Below is a small trained network, with its code and all its weights. Each question gives an input and a target symbol and asks what happens when units are switched off, that is, made to give their printed mean instead of their output.

import numpy as np


def w(rows, s, z=0):
    codes = np.array(rows[::2]) - 128.0
    scale = np.full(codes.shape[1], s)
    scale[-1] = z or s
    return codes * scale


def norm(h):
    return h / np.sqrt((h * h).mean(-1, keepdims=True) + 1e-5)


def f(y):
    return np.maximum(y, 0)


def softmax(a):
    e = np.exp(a - a.max(-1, keepdims=True))
    return e / e.sum(-1, keepdims=True)


def log_softmax(a):
    a = a - a.max(-1, keepdims=True)
    return a - np.log(np.exp(a).sum(-1, keepdims=True))


def net(x, mask):
    ids = ['αβδζηθλμξτψω'.index(c) for c in x.split()]
    T = len(ids)
    res = E[ids] + P[:T]
    u = 0
    for l in range(3):
        q, k, v = (norm(res) @ M[l].T for M in (Q, K, V))
        z = softmax(np.where(np.tri(T) > 0, q @ k.T / 2**0.5, -1e9)) @ v
        res = res + np.where(mask[u], z, O[l][:, -1]) @ O[l][:, :-1]
        u += 1
        y = f(norm(res) @ A[l][:, :-1].T + A[l][:, -1])
        res = res + np.where(mask[u : u + 4], y, B[l][:, -1]) @ B[l][:, :-1]
        u += 4
    return log_softmax(norm(res)[-1] @ U[:, :-1].T + U[:, -1])


Q, K, V, O, A, B = {}, {}, {}, {}, {}, {}
E = w([
[131,159,147,118],'α',
[110,162,144,137],'β',
[111,130,156,128],'δ',
[63,212,133,181],'ζ',
[112,167,148,138],'η',
[80,112,118,167],'θ',
[182,127,67,75],'λ',
[179,86,125,103],'μ',
[137,176,152,71],'ξ',
[140,158,88,2],'τ',
[134,189,157,76],'ψ',
[123,70,20,31],'ω',
],0.02)
P = w([
[57,133,139,91],'0',
[232,176,126,137],'1',
[57,116,89,134],'2',
[230,146,124,122],'3',
[83,76,137,144],'4',
[195,217,127,136],'5',
[66,12,156,202],'6',
],0.011)
Q[0] = w([
[2,116,115,43],'0.h0',
[95,123,195,187],'0.h0',
],0.0092)
K[0] = w([
[3,152,203,153],'0.h0',
[150,89,200,202],'0.h0',
],0.0073)
V[0] = w([
[160,176,199,254],'0.h0',
[203,61,68,76],'0.h0',
],0.0096)
O[0] = w([
[203,131,216,173,5],'0.h0',
[174,253,77,198,33],'0.h0',
],0.011,0.002)
A[0] = w([
[159,161,127,9,54],'0.n0',
[15,21,74,52,253],'0.n1',
[127,137,98,223,123],'0.n2',
[153,8,83,120,146],'0.n3',
],0.011,0.0024)
B[0] = w([
[199,150,220,91,165],'0.n0',
[10,89,160,170,246],'0.n1',
[203,189,104,98,146],'0.n2',
[139,161,13,180,173],'0.n3',
],0.012,0.013)
Q[1] = w([
[166,78,181,163],'1.h0',
[156,251,174,120],'1.h0',
],0.018)
K[1] = w([
[68,169,180,193],'1.h0',
[116,9,130,105],'1.h0',
],0.016)
V[1] = w([
[68,68,110,29],'1.h0',
[165,21,7,121],'1.h0',
],0.014)
O[1] = w([
[185,71,79,23,172],'1.h0',
[66,91,7,209,1],'1.h0',
],0.012,0.0058)
A[1] = w([
[147,33,71,134,146],'1.n0',
[22,151,210,88,235],'1.n1',
[208,74,144,104,4],'1.n2',
[4,112,230,203,203],'1.n3',
],0.012,0.0014)
B[1] = w([
[41,167,124,126,141],'1.n0',
[101,122,5,173,218],'1.n1',
[101,160,170,136,157],'1.n2',
[52,219,36,110,250],'1.n3',
],0.015,0.014)
Q[2] = w([
[75,101,140,83],'2.h0',
[251,127,88,113],'2.h0',
],0.023)
K[2] = w([
[113,128,171,27],'2.h0',
[179,227,177,247],'2.h0',
],0.015)
V[2] = w([
[224,2,43,51],'2.h0',
[65,121,38,135],'2.h0',
],0.0082)
O[2] = w([
[2,82,161,166,166],'2.h0',
[153,135,226,137,255],'2.h0',
],0.0091,0.0052)
A[2] = w([
[155,163,106,166,2],'2.n0',
[229,142,192,164,226],'2.n1',
[141,169,123,78,230],'2.n2',
[2,48,175,126,249],'2.n3',
],0.017,0.00097)
B[2] = w([
[171,129,157,132,163],'2.n0',
[70,142,102,211,193],'2.n1',
[100,85,172,114,219],'2.n2',
[121,249,22,155,255],'2.n3',
],0.018,0.0089)
U = w([
[130,88,121,125,3],'α',
[113,82,145,121,40],'β',
[117,100,153,134,46],'δ',
[117,106,155,129,48],'ζ',
[89,127,209,142,51],'η',
[67,152,128,193,182],'θ',
[196,155,101,82,42],'λ',
[218,199,116,183,150],'μ',
[152,155,204,78,135],'ξ',
[132,103,142,4,140],'τ',
[146,179,225,58,184],'ψ',
[39,146,16,60,185],'ω',
],0.013,0.005)

Each question gives the input, a string of symbols that net reads in full, and the target symbol t.
The units are the heads (2 rows each of Q, K, V and O) and the neurons (one row each of A and B). Each row of codes is followed by its name. A weight is (code - 128) times the scale printed after its matrix; where a second scale follows, it is the last column's (O, A, B and U).
mask holds one flag per unit, layer by layer, with each layer's heads first. A switched-off unit (its flag False) gives its mean, the last column of its rows in O or B, instead of its output. The means were averaged over made-up inputs and are rounded, as every weight is.
A unit's drop is (log p(t) with every unit on - log p(t) with that unit switched off) / (log p(t) with every unit on - log p(t) with every unit switched off).
The circuit of an input: a set's keep is (log p(t) with only the set's units on - log p(t) with every unit switched off) / (log p(t) with every unit on - log p(t) with every unit switched off). Starting from the 12 units with the biggest drops (on a tie, the unit counted first), units are removed one at a time, each time the one whose removal leaves the highest keep (on an exact tie, the one counted first), for as long as the keep stays at least 0.8.
units of the circuit, in order: the units of the circuit, biggest drop first
unit that matters most: the unit with the biggest drop
top k neurons: the k neurons with the biggest drops, biggest first
top k neurons in layer l: the k neurons of layer l with the biggest drops, biggest first
input ω μ μ η, target μ: units of the circuit, in order : (0.n1; 1.n3)
input ξ μ δ δ μ, target θ: units of the circuit, in order : (1.h0; 0.h0)
input ζ λ η λ τ λ, target τ: units of the circuit, in order : (1.h0; 2.n3; 1.n3; 0.n0)
input α δ μ η, target μ: top 2 neurons : (2.n1; 1.n3)
input μ λ ψ τ, target ψ: units of the circuit, in order : (0.n0; 1.n3)
input τ ζ ξ ζ, target ψ: unit that matters most : 0.n1
input θ ξ τ θ, target τ: top 2 neurons in layer 0 : (0.n1; 0.n2)
input τ θ θ β, target θ: top 3 neurons : (2.n1; 1.n3; 0.n1)
input τ τ η α, target τ: units of the circuit, in order : (1.h0; 2.n3; 1.n3)
input μ ψ θ β, target ψ: units of the circuit, in order : (0.n1; 2.n3; 1.n1; 1.n3)
input θ β μ ψ λ ξ, target ψ: units of the circuit, in order : (2.n3; 0.n1; 1.n3)
input μ ω η ψ η θ, target ψ: units of the circuit, in order : (0.n1; 1.n1; 2.n3; 1.n3)
input δ ψ η μ, target ψ: top 3 neurons in layer 1 : (1.n2; 1.n1; 1.n0)
input θ μ λ μ η δ, target μ: unit that matters most : 0.h0
input μ θ β β τ μ, target τ: top 2 neurons : (2.n3; 0.n3)
input μ μ δ α, target μ: top 3 neurons : (0.n1; 1.n3; 2.n1)
input ζ η η η μ ζ, target μ: top 2 neurons : (0.n1; 1.n3)
input ψ ξ ψ η μ θ, target μ: top 2 neurons in layer 0 : (0.n2; 0.n0)
input δ τ δ ζ, target τ: top 3 neurons : (0.n1; 2.n3; 1.n1)
input α ψ μ λ ψ μ λ, target θ: unit that matters most : 1.h0
input ψ λ μ β, target μ: top 2 neurons : (1.n3; 2.n1)
input β ζ μ ψ μ ψ, target ψ: top 4 neurons : (2.n3; 1.n1; 0.n1; 2.n2)
input β τ η μ, target τ: top 2 neurons : (2.n3; 0.n1)
input τ λ δ β τ η, target τ: top 3 neurons : (0.n1; 2.n3; 1.n3)
input ξ ψ θ λ, target ψ: top 3 neurons in layer 1 : (1.n1; 1.n2; 1.n3)
